Below are the code and all the weights of a small trained network. Each question names an input and a target symbol and asks about switching units off, where a switched-off unit gives its printed mean instead of its output.

import numpy as np


def w(rows, s, z=0):
    codes = np.array(rows[::2]) - 128.0
    scale = np.full(codes.shape[1], s)
    scale[-1] = z or s
    return codes * scale


def f(y):
    return np.maximum(y, 0)


def softmax(a):
    e = np.exp(a - a.max(-1, keepdims=True))
    return e / e.sum(-1, keepdims=True)


def log_softmax(a):
    a = a - a.max(-1, keepdims=True)
    return a - np.log(np.exp(a).sum(-1, keepdims=True))


def net(x, mask):
    ids = ['βδεθξπστ'.index(c) for c in x.split()]
    T = len(ids)
    res = E[ids] + P[:T]
    u = 0
    for l in range(2):
        q, k, v = (res @ M[l].T for M in (Q, K, V))
        z = softmax(np.where(np.tri(T) > 0, q @ k.T / 3**0.5, -1e9)) @ v
        res = res + np.where(mask[u], z, O[l][:, -1]) @ O[l][:, :-1]
        u += 1
        y = f(res @ A[l][:, :-1].T + A[l][:, -1])
        res = res + np.where(mask[u : u + 4], y, B[l][:, -1]) @ B[l][:, :-1]
        u += 4
    return log_softmax(res[-1] @ U[:, :-1].T + U[:, -1])


Q, K, V, O, A, B = {}, {}, {}, {}, {}, {}
E = w([
[229,178,158,153,152,82,70,169,101,112,105],'β',
[152,65,68,221,147,162,131,130,152,85,162],'δ',
[76,167,76,140,123,100,86,230,152,111,100],'ε',
[72,174,138,134,204,124,173,183,135,172,66],'θ',
[172,162,135,99,78,138,171,47,146,153,99],'ξ',
[105,178,142,170,146,125,201,111,92,202,154],'π',
[78,250,96,168,134,99,72,100,121,182,118],'σ',
[185,57,151,104,95,153,188,110,86,189,154],'τ',
],0.022)
P = w([
[200,133,5,199,173,139,76,73,163,210,104],'0',
[138,112,113,90,86,215,80,146,163,174,116],'1',
[108,104,115,85,86,84,170,88,40,76,54],'2',
[95,72,136,226,181,86,119,77,152,136,102],'3',
[122,160,123,127,98,207,84,170,154,147,157],'4',
[116,97,154,102,75,72,182,100,50,58,105],'5',
[73,82,172,236,142,81,144,121,185,115,152],'6',
[75,173,110,134,129,219,65,185,133,143,139],'7',
[69,85,124,94,77,101,184,66,57,73,114],'8',
],0.011)
Q[0] = w([
[131,80,112,133,153,4,124,92,115,72,142],'0.h1',
[142,123,145,113,132,113,141,100,108,162,105],'0.h1',
[115,135,171,110,143,77,134,108,101,96,120],'0.h1',
],0.016)
K[0] = w([
[112,111,101,78,135,189,137,45,112,236,42],'0.h1',
[156,88,187,129,83,75,191,110,167,157,138],'0.h1',
[149,176,109,107,144,110,214,80,118,255,68],'0.h1',
],0.0091)
V[0] = w([
[32,91,3,86,84,79,134,144,158,134,166],'0.h1',
[121,74,79,231,116,243,117,140,95,20,68],'0.h1',
[232,163,146,175,57,33,124,230,137,138,75],'0.h1',
],0.0042)
O[0] = w([
[142,147,177,156,82,250,135,100,89,120,180,97],'0.h1',
[57,33,135,108,125,90,100,87,160,108,108,24],'0.h1',
[175,168,97,179,135,167,146,87,110,124,115,255],'0.h1',
],0.012,0.00086)
A[0] = w([
[136,206,165,43,138,180,171,192,145,169,164,158],'0.n1',
[146,103,92,168,153,150,137,216,72,169,182,79],'0.n2',
[122,187,156,150,156,170,77,185,254,114,98,113],'0.n3',
[152,98,131,47,75,88,171,68,70,14,124,1],'0.n4',
],0.0081,0.0035)
B[0] = w([
[67,164,12,42,104,144,161,141,137,169,144,253],'0.n1',
[88,78,123,159,152,207,170,127,203,159,133,241],'0.n2',
[172,49,129,146,83,184,157,71,127,126,101,208],'0.n3',
[126,131,54,134,70,9,117,94,187,97,174,186],'0.n4',
],0.013,0.0054)
Q[1] = w([
[160,170,198,124,40,88,168,88,30,72,86],'1.h1',
[155,5,125,69,159,83,202,100,56,148,178],'1.h1',
[186,53,172,34,109,216,2,144,180,121,46],'1.h1',
],0.0069)
K[1] = w([
[176,180,175,88,95,70,84,2,230,129,145],'1.h1',
[175,7,161,80,88,57,233,133,131,166,185],'1.h1',
[155,67,109,152,110,162,54,237,199,21,77],'1.h1',
],0.0068)
V[1] = w([
[220,185,42,66,162,122,24,91,176,133,161],'1.h1',
[112,161,138,109,101,142,114,102,229,110,57],'1.h1',
[108,124,206,108,227,103,111,76,147,209,254],'1.h1',
],0.0044)
O[1] = w([
[139,168,187,186,120,115,113,218,102,168,182,60],'1.h1',
[134,100,125,28,123,11,197,131,135,75,26,220],'1.h1',
[171,141,130,108,111,105,65,148,106,74,28,6],'1.h1',
],0.011,0.0015)
A[1] = w([
[105,192,123,2,161,71,116,121,154,144,103,50],'1.n1',
[148,120,141,77,80,177,70,157,190,66,134,58],'1.n2',
[166,178,184,109,120,130,106,155,54,27,226,48],'1.n3',
[97,246,95,67,159,123,63,191,140,170,146,4],'1.n4',
],0.0079,0.0034)
B[1] = w([
[111,104,155,87,180,237,145,131,211,174,191,253],'1.n1',
[81,235,196,152,140,132,143,107,43,91,157,145],'1.n2',
[141,159,163,12,112,213,91,77,166,86,169,137],'1.n3',
[163,1,152,21,174,24,131,32,91,112,118,250],'1.n4',
],0.0093,0.0052)
U = w([
[217,111,56,137,137,126,96,59,189,101,49,168],'β',
[56,80,254,145,124,111,118,53,133,121,134,192],'δ',
[89,155,187,125,93,185,206,78,51,93,166,128],'ε',
[75,150,135,123,123,131,120,164,217,143,173,41],'θ',
[171,139,135,68,125,176,90,114,166,79,147,167],'ξ',
[101,83,131,91,169,129,119,142,133,108,167,70],'π',
[138,80,88,103,55,105,113,94,79,127,129,44],'σ',
[102,103,91,81,77,134,75,223,118,124,121,254],'τ',
],0.0083,0.0069)

Each question gives the input, a string of symbols that net reads in full, and the target symbol t.
The units are the heads (3 rows each of Q, K, V and O) and the neurons (one row each of A and B). Each row of codes is followed by its name. A weight is (code - 128) times the scale printed after its matrix; where a second scale follows, it is the last column's (O, A, B and U).
mask holds one flag per unit, layer by layer, with each layer's heads first. A switched-off unit (its flag False) gives its mean, the last column of its rows in O or B, instead of its output. The means were averaged over made-up inputs and are rounded, as every weight is.
A unit's drop is (log p(t) with every unit on - log p(t) with that unit switched off) / (log p(t) with every unit on - log p(t) with every unit switched off).
The circuit of an input: a set's keep is (log p(t) with only the set's units on - log p(t) with every unit switched off) / (log p(t) with every unit on - log p(t) with every unit switched off). Starting from all 10 units, units are removed one at a time, each time the one whose removal leaves the highest keep (on an exact tie, the one counted first), for as long as the keep stays at least 0.8.
units of the circuit, in order: the units of the circuit, biggest drop first
most important unit: the unit with the biggest drop
k most important neurons: the k neurons with the biggest drops, biggest first
top k neurons in layer l: the k neurons of layer l with the biggest drops, biggest first
input π π π π ξ ξ π, target θ: top 2 neurons in layer 1	(1.n4, 1.n2)
input ε π σ ξ ε ε β δ, target δ: units of the circuit, in order	(0.h1, 0.n1)
input θ ε π ε, target δ: top 2 neurons in layer 0	(0.n1, 0.n3)
input θ β σ, target δ: 2 most important neurons	(1.n4, 0.n3)
input ξ π ε ξ θ π ε τ, target ε: units of the circuit, in order	(0.h1)
input θ π π ξ π, target π: 3 most important neurons	(1.n4, 0.n1, 1.n1)
input π π π π σ, target σ: units of the circuit, in order	(0.n1, 1.n4, 0.h1)
input ξ ε ξ, target θ: units of the circuit, in order	(0.n4, 1.h1, 1.n1)
input ε π ξ ε, target δ: units of the circuit, in order	(0.n1, 1.h1, 0.n3)
input β π ξ π ε π β, target δ: units of the circuit, in order	(1.h1, 0.n1)
input π π σ θ ξ θ π τ, target τ: 3 most important neurons	(0.n1, 0.n2, 1.n1)
input ε π β δ ξ ε τ, target β: units of the circuit, in order	(1.h1, 0.n1)
input θ π β ε, target β: 3 most important neurons	(0.n3, 0.n1, 1.n1)
input π π π π τ, target τ: most important unit	0.n1
input π π ξ ξ, target δ: units of the circuit, in order	(1.h1, 0.n1, 0.n4)
input θ τ π ε π τ σ, target β: units of the circuit, in order	(1.h1, 0.n3)
input ξ ξ π σ ε β ε π β, target ξ: units of the circuit, in order	(1.n3, 0.n2, 1.h1, 0.n1)
input π π π τ π, target π: units of the circuit, in order	(1.n4, 0.n1, 0.h1, 1.n1)
input ε ε σ δ ξ, target δ: 2 most important neurons	(0.n1, 1.n2)
input ξ ε ξ σ ξ ξ β σ, target β: most important unit	0.h1
input δ ξ π π π π ξ δ, target δ: 2 most important neurons	(1.n2, 0.n1)
input π β π ε σ θ σ ε, target ε: 2 most important neurons	(0.n3, 1.n2)
input ξ ε θ π σ, target ε: top 2 neurons in layer 0	(0.n3, 0.n4)
input π π π θ, target β: top 2 neurons in layer 0	(0.n3, 0.n2)
input ξ ξ τ π σ, target σ: top 3 neurons in layer 0	(0.n1, 0.n3, 0.n2)
